Here is a tiny trained network, its code and every weight. The questions are about switching its units off for an input and a class, where a switched-off unit gives its printed mean instead of its output.

import numpy as np


def w(rows, s, z=0):
    codes = np.array(rows[::2]) - 128.0
    scale = np.full(codes.shape[1], s)
    scale[-1] = z or s
    return codes * scale


def norm(h):
    return h / np.sqrt((h * h).mean(-1, keepdims=True) + 1e-5)


def f(y):
    return y / 2 * (1 + np.tanh(0.7978845608 * (y + 0.044715 * y**3)))


def log_softmax(a):
    a = a - a.max(-1, keepdims=True)
    return a - np.log(np.exp(a).sum(-1, keepdims=True))


def net(x, mask):
    res = np.array(x, float).reshape(1, 6) / 4 @ E
    u = 0
    for l in range(3):
        y = f(norm(res) @ A[l][:, :-1].T + A[l][:, -1])
        res = res + np.where(mask[u : u + 10], y, B[l][:, -1]) @ B[l][:, :-1]
        u += 10
    return log_softmax(norm(res)[-1] @ U[:, :-1].T + U[:, -1])


A, B = {}, {}
E = w([
[93,73,74,131,104,67,118,111,168,208],'x0',
[93,146,101,169,95,182,204,178,185,192],'x1',
[144,14,130,97,97,223,68,104,179,135],'x2',
[75,112,83,86,50,101,180,59,49,105],'x3',
[121,41,61,54,169,226,167,3,181,171],'x4',
[16,81,52,169,148,117,201,111,110,92],'x5',
],0.011)
A[0] = w([
[89,23,41,68,122,200,194,106,254,213,45],'L0N1',
[126,72,163,181,122,176,144,122,112,103,22],'L0N2',
[79,124,107,161,134,42,124,154,185,210,48],'L0N3',
[194,49,140,28,71,169,77,82,124,137,42],'L0N4',
[74,81,44,83,136,228,180,71,191,190,11],'L0N5',
[65,167,119,191,79,147,215,192,167,104,13],'L0N6',
[113,121,107,79,148,206,110,119,131,86,29],'L0N7',
[116,71,47,125,113,143,207,85,141,168,3],'L0N8',
[144,134,137,101,129,110,196,133,94,109,30],'L0N9',
[189,105,138,99,78,191,118,69,112,94,81],'L0N10',
],0.0084,0.0063)
B[0] = w([
[177,72,26,229,159,103,166,124,254,179,245],'L0N1',
[103,140,111,64,106,126,118,168,154,133,122],'L0N2',
[181,149,150,50,69,138,166,178,128,88,154],'L0N3',
[89,142,165,54,138,142,77,127,34,184,179],'L0N4',
[114,111,100,122,189,175,210,112,189,67,214],'L0N5',
[117,125,156,55,70,112,110,115,13,220,156],'L0N6',
[123,133,156,106,126,113,153,176,112,133,136],'L0N7',
[128,95,63,144,161,75,153,69,195,54,170],'L0N8',
[97,108,148,199,127,66,90,109,136,192,125],'L0N9',
[111,140,180,41,68,105,152,159,136,119,158],'L0N10',
],0.0094,0.011)
A[1] = w([
[130,61,98,107,148,142,144,45,89,127,53],'L1N1',
[117,124,149,141,100,205,123,166,167,160,48],'L1N2',
[67,63,44,175,136,124,148,63,129,51,2],'L1N3',
[125,82,79,107,106,179,175,103,166,206,99],'L1N4',
[146,138,93,180,123,171,139,100,159,128,17],'L1N5',
[147,111,132,156,148,118,137,80,182,150,125],'L1N6',
[130,59,134,133,120,143,64,140,176,156,52],'L1N7',
[19,173,52,112,122,61,246,103,50,82,106],'L1N8',
[63,58,106,151,98,170,108,152,184,119,2],'L1N9',
[165,192,82,149,99,30,160,147,99,176,106],'L1N10',
],0.012,0.0054)
B[1] = w([
[151,178,121,86,175,139,169,124,151,138,175],'L1N1',
[91,163,88,147,174,115,184,131,80,96,144],'L1N2',
[171,74,67,75,161,177,82,149,167,123,211],'L1N3',
[105,128,87,94,192,180,163,148,194,130,230],'L1N4',
[116,147,150,134,141,120,70,115,96,144,153],'L1N5',
[106,164,95,120,147,114,82,86,148,181,183],'L1N6',
[94,94,90,78,138,118,175,100,111,158,154],'L1N7',
[2,93,124,230,130,161,177,82,100,231,248],'L1N8',
[159,49,128,149,75,107,166,130,108,117,162],'L1N9',
[91,155,186,141,91,109,145,158,196,83,201],'L1N10',
],0.013,0.012)
A[2] = w([
[129,112,81,141,92,166,138,242,111,127,39],'L2N1',
[81,88,96,170,68,125,184,145,102,104,73],'L2N2',
[99,33,147,176,203,182,127,154,104,85,101],'L2N3',
[165,199,193,136,203,217,181,108,126,54,79],'L2N4',
[96,127,18,137,45,53,37,64,132,121,25],'L2N5',
[198,153,134,184,78,24,110,152,138,146,34],'L2N6',
[96,185,156,177,131,63,143,118,81,58,110],'L2N7',
[67,151,118,114,67,128,160,142,74,153,2],'L2N8',
[160,109,164,168,120,66,47,182,144,61,118],'L2N9',
[169,117,85,54,167,141,154,2,88,129,67],'L2N10',
],0.0089,0.0062)
B[2] = w([
[79,124,235,87,26,127,239,79,57,102,127],'L2N1',
[190,62,133,166,119,68,11,27,110,110,206],'L2N2',
[76,85,85,11,107,134,255,154,80,153,211],'L2N3',
[167,250,89,164,160,65,98,194,152,77,189],'L2N4',
[104,137,124,40,118,184,94,132,196,244,113],'L2N5',
[119,183,104,34,148,237,193,141,132,131,171],'L2N6',
[87,166,168,45,103,216,187,190,141,105,238],'L2N7',
[129,135,165,203,91,171,128,53,155,182,167],'L2N8',
[85,127,80,10,124,180,204,130,173,222,216],'L2N9',
[28,196,239,176,59,116,89,211,82,175,252],'L2N10',
],0.0073,0.0041)
U = w([
[178,101,186,58,76,97,5,116,48,130,126],'0',
[150,200,171,68,118,143,145,207,141,101,228],'1',
[90,67,32,137,187,166,157,69,145,177,188],'2',
[42,159,195,216,60,109,161,112,56,156,132],'3',
[211,86,64,201,125,77,108,103,224,84,75],'4',
[218,207,96,213,204,126,78,145,128,93,1],'5',
[168,36,98,153,77,99,158,133,99,58,7],'6',
],0.016,0.0074)

Each question gives the input, the list of numbers given to net, and the class t.
The units are the neurons (one row each of A and B). Each row of codes is followed by its name. A weight is (code - 128) times the scale printed after its matrix; where a second scale follows, it is the last column's (A, B and U).
mask holds one flag per neuron, layer by layer. A switched-off neuron (its flag False) gives its mean, the last column of its row in B, instead of its output. The means were averaged over made-up inputs and are rounded, as every weight is.
A unit's drop is (log p(t) with every unit on - log p(t) with that unit switched off) / (log p(t) with every unit on - log p(t) with every unit switched off).
The circuit of an input: a set's keep is (log p(t) with only the set's units on - log p(t) with every unit switched off) / (log p(t) with every unit on - log p(t) with every unit switched off). Starting from the 12 units with the biggest drops (on a tie, the unit counted first), units are removed one at a time, each time the one whose removal leaves the highest keep (on an exact tie, the one counted first), for as long as the keep stays at least 0.8.
units of the circuit, in order: the units of the circuit, biggest drop first
top k neurons: the k neurons with the biggest drops, biggest first
top k neurons in layer l: the k neurons of layer l with the biggest drops, biggest first
drop of u: that unit's drop, to one decimal
input [4,-4,3,-5,-4,-5], class 0: units of the circuit, in order	[L0N1, L1N4]
input [0,3,-1,-2,-7,0], class 1: units of the circuit, in order	[L1N8]
input [2,-4,-6,3,3,-2], class 3: top 2 neurons in layer 0	[L0N1, L0N5]
input [8,4,-2,-6,0,-7], class 1: top 2 neurons	[L1N8, L0N3]
input [-4,-2,-2,-4,-8,4], class 1: units of the circuit, in order	[L1N8, L0N5]
input [7,4,2,-2,-1,-2], class 4: units of the circuit, in order	[L1N8, L0N1]
input [3,-7,-5,6,-1,1], class 3: top 2 neurons	[L0N1, L0N5]
input [-6,-2,1,-4,1,2], class 1: units of the circuit, in order	[L0N1, L1N8]
input [6,-1,3,-8,-5,8], class 3: top 3 neurons in layer 0	[L0N1, L0N5, L0N8]
input [-3,0,7,7,-7,1], class 3: top 2 neurons	[L0N1, L1N3]
input [5,-7,-4,-7,1,-2], class 1: top 3 neurons	[L1N8, L0N1, L0N5]
input [-4,0,-6,4,0,7], class 3: top 2 neurons	[L0N1, L0N5]
input [-3,0,6,-6,-1,-7], class 1: top 3 neurons in layer 1	[L1N2, L1N6, L1N8]
input [4,-3,7,-8,-8,7], class 6: top neuron in layer 0	[L0N1]
input [5,-8,5,-6,3,-8], class 0: drop of L2N3	0.0
input [6,6,-3,3,-3,-6], class 1: drop of L1N8	0.6
input [-3,-3,4,-7,-8,2], class 1: drop of L1N8	0.4
input [-4,1,0,4,1,-7], class 0: drop of L1N8	0.1
